Here is a tiny trained network, its code and every weight. The questions are about switching its units off for an input and a class, where a switched-off unit gives its printed mean instead of its output.

import numpy as np


def w(rows, s, z=0):
    codes = np.array(rows[::2]) - 128.0
    scale = np.full(codes.shape[1], s)
    scale[-1] = z or s
    return codes * scale


def norm(h):
    return h / np.sqrt((h * h).mean(-1, keepdims=True) + 1e-5)


def f(y):
    return y / 2 * (1 + np.tanh(0.7978845608 * (y + 0.044715 * y**3)))


def log_softmax(a):
    a = a - a.max(-1, keepdims=True)
    return a - np.log(np.exp(a).sum(-1, keepdims=True))


def net(x, mask):
    res = np.array(x, float).reshape(1, 6) / 4 @ E
    u = 0
    for l in range(2):
        y = f(norm(res) @ A[l][:, :-1].T + A[l][:, -1])
        res = res + np.where(mask[u : u + 15], y, B[l][:, -1]) @ B[l][:, :-1]
        u += 15
    return log_softmax(norm(res)[-1] @ U[:, :-1].T + U[:, -1])


A, B = {}, {}
E = w([
[130,129,126],'x0',
[253,40,224],'x1',
[127,124,122],'x2',
[231,178,31],'x3',
[130,133,127],'x4',
[113,17,69],'x5',
],0.0054)
A[0] = w([
[80,122,151,117],'0.n1',
[152,163,171,48],'0.n2',
[102,17,57,120],'0.n3',
[248,119,96,156],'0.n4',
[129,213,176,52],'0.n5',
[135,209,202,112],'0.n6',
[113,40,118,79],'0.n7',
[143,196,23,5],'0.n8',
[183,179,71,70],'0.n9',
[98,104,66,118],'0.n10',
[97,104,58,54],'0.n11',
[212,132,1,89],'0.n12',
[173,130,209,88],'0.n13',
[73,152,148,201],'0.n14',
[140,255,190,124],'0.n15',
],0.01,0.003)
B[0] = w([
[140,78,175,156],'0.n1',
[108,95,103,130],'0.n2',
[238,71,29,227],'0.n3',
[95,233,167,254],'0.n4',
[215,78,107,168],'0.n5',
[240,4,2,201],'0.n6',
[176,134,140,173],'0.n7',
[65,139,235,197],'0.n8',
[133,140,185,172],'0.n9',
[131,88,67,164],'0.n10',
[117,68,120,149],'0.n11',
[179,196,207,239],'0.n12',
[87,101,143,191],'0.n13',
[123,54,118,206],'0.n14',
[142,22,18,246],'0.n15',
],0.0061,0.0038)
A[1] = w([
[171,66,76,95],'1.n1',
[149,133,253,89],'1.n2',
[131,125,124,21],'1.n3',
[136,121,127,4],'1.n4',
[92,51,133,170],'1.n5',
[98,118,173,65],'1.n6',
[178,114,176,56],'1.n7',
[46,119,215,126],'1.n8',
[113,67,143,93],'1.n9',
[84,85,135,56],'1.n10',
[163,99,64,7],'1.n11',
[123,85,126,193],'1.n12',
[134,125,119,174],'1.n13',
[190,125,183,45],'1.n14',
[66,153,76,80],'1.n15',
],0.015,0.002)
B[1] = w([
[99,196,7,255],'1.n1',
[22,128,61,224],'1.n2',
[135,130,121,116],'1.n3',
[128,131,123,117],'1.n4',
[189,232,168,239],'1.n5',
[214,161,71,134],'1.n6',
[1,77,64,181],'1.n7',
[171,217,99,181],'1.n8',
[173,156,167,190],'1.n9',
[132,177,178,165],'1.n10',
[179,203,52,198],'1.n11',
[135,230,85,188],'1.n12',
[109,135,145,143],'1.n13',
[34,108,116,195],'1.n14',
[26,30,114,162],'1.n15',
],0.0061,0.0063)
U = w([
[97,171,105,216],'0',
[168,100,70,173],'1',
[86,180,103,164],'2',
[137,202,222,168],'3',
[14,72,110,94],'4',
[109,155,122,176],'5',
[145,78,166,6],'6',
[177,36,247,2],'7',
],0.014,0.0083)

Each question gives the input, the list of numbers given to net, and the class t.
The units are the neurons (one row each of A and B). Each row of codes is followed by its name. A weight is (code - 128) times the scale printed after its matrix; where a second scale follows, it is the last column's (A, B and U).
mask holds one flag per neuron, layer by layer. A switched-off neuron (its flag False) gives its mean, the last column of its row in B, instead of its output. The means were averaged over made-up inputs and are rounded, as every weight is.
A unit's drop is (log p(t) with every unit on - log p(t) with that unit switched off) / (log p(t) with every unit on - log p(t) with every unit switched off).
The circuit of an input: a set's keep is (log p(t) with only the set's units on - log p(t) with every unit switched off) / (log p(t) with every unit on - log p(t) with every unit switched off). Starting from the 12 units with the biggest drops (on a tie, the unit counted first), units are removed one at a time, each time the one whose removal leaves the highest keep (on an exact tie, the one counted first), for as long as the keep stays at least 0.8.
units of the circuit, in order: the units of the circuit, biggest drop first
unit that matters most: the unit with the biggest drop
k most important neurons: the k neurons with the biggest drops, biggest first
top k neurons in layer l: the k neurons of layer l with the biggest drops, biggest first
input [-3,5,-2,1,3,-6], class 1: units of the circuit, in order => [0.n6]
input [-2,-5,-4,-8,6,-8], class 1: 2 most important neurons => [0.n6 0.n15]
input [0,-6,-4,4,3,-6], class 1: units of the circuit, in order => [0.n15 0.n6 0.n4]
input [4,-4,-6,4,2,-7], class 1: units of the circuit, in order => [0.n15 0.n6]
input [2,6,-3,-5,3,-4], class 4: 2 most important neurons => [1.n2 1.n7]
input [-4,-6,7,2,7,-8], class 1: units of the circuit, in order => [0.n15 0.n6 0.n5]
input [-4,0,-6,6,-2,-8], class 1: 2 most important neurons => [0.n15 0.n6]
input [0,-7,4,-3,2,1], class 4: top 2 neurons in layer 1 => [1.n15 1.n1]
input [1,-5,2,6,3,-5], class 3: top 2 neurons in layer 1 => [1.n1 1.n2]
input [1,-6,0,0,5,-3], class 4: 3 most important neurons => [1.n15 0.n3 0.n8]
input [0,3,3,-8,-6,8], class 1: 3 most important neurons => [0.n3 0.n4 0.n8]
input [1,-8,-1,4,5,5], class 4: 4 most important neurons => [0.n8 1.n15 0.n6 0.n15]
input [1,7,0,-3,4,-7], class 1: 4 most important neurons => [0.n6 0.n15 0.n12 0.n8]
input [-1,-7,-1,-7,-4,3], class 3: 2 most important neurons => [0.n15 1.n5]
input [4,-2,2,8,2,2], class 3: unit that matters most => 1.n1
input [1,-5,-6,7,0,2], class 3: top 2 neurons in layer 1 => [1.n1 1.n7]
input [0,-6,-5,-2,1,-1], class 4: top 3 neurons in layer 1 => [1.n15 1.n1 1.n11]
input [-8,4,4,5,-8,4], class 2: top 3 neurons in layer 1 => [1.n7 1.n14 1.n5]
input [-1,-2,3,7,3,4], class 3: 2 most important neurons => [1.n1 0.n4]
input [-2,-3,-1,4,3,-2], class 3: top 2 neurons in layer 0 => [0.n1 0.n3]
input [-4,-8,-2,-7,-7,-5], class 4: top 3 neurons in layer 1 => [1.n15 1.n11 1.n1]
input [-4,6,8,-3,-2,2], class 0: unit that matters most => 0.n12
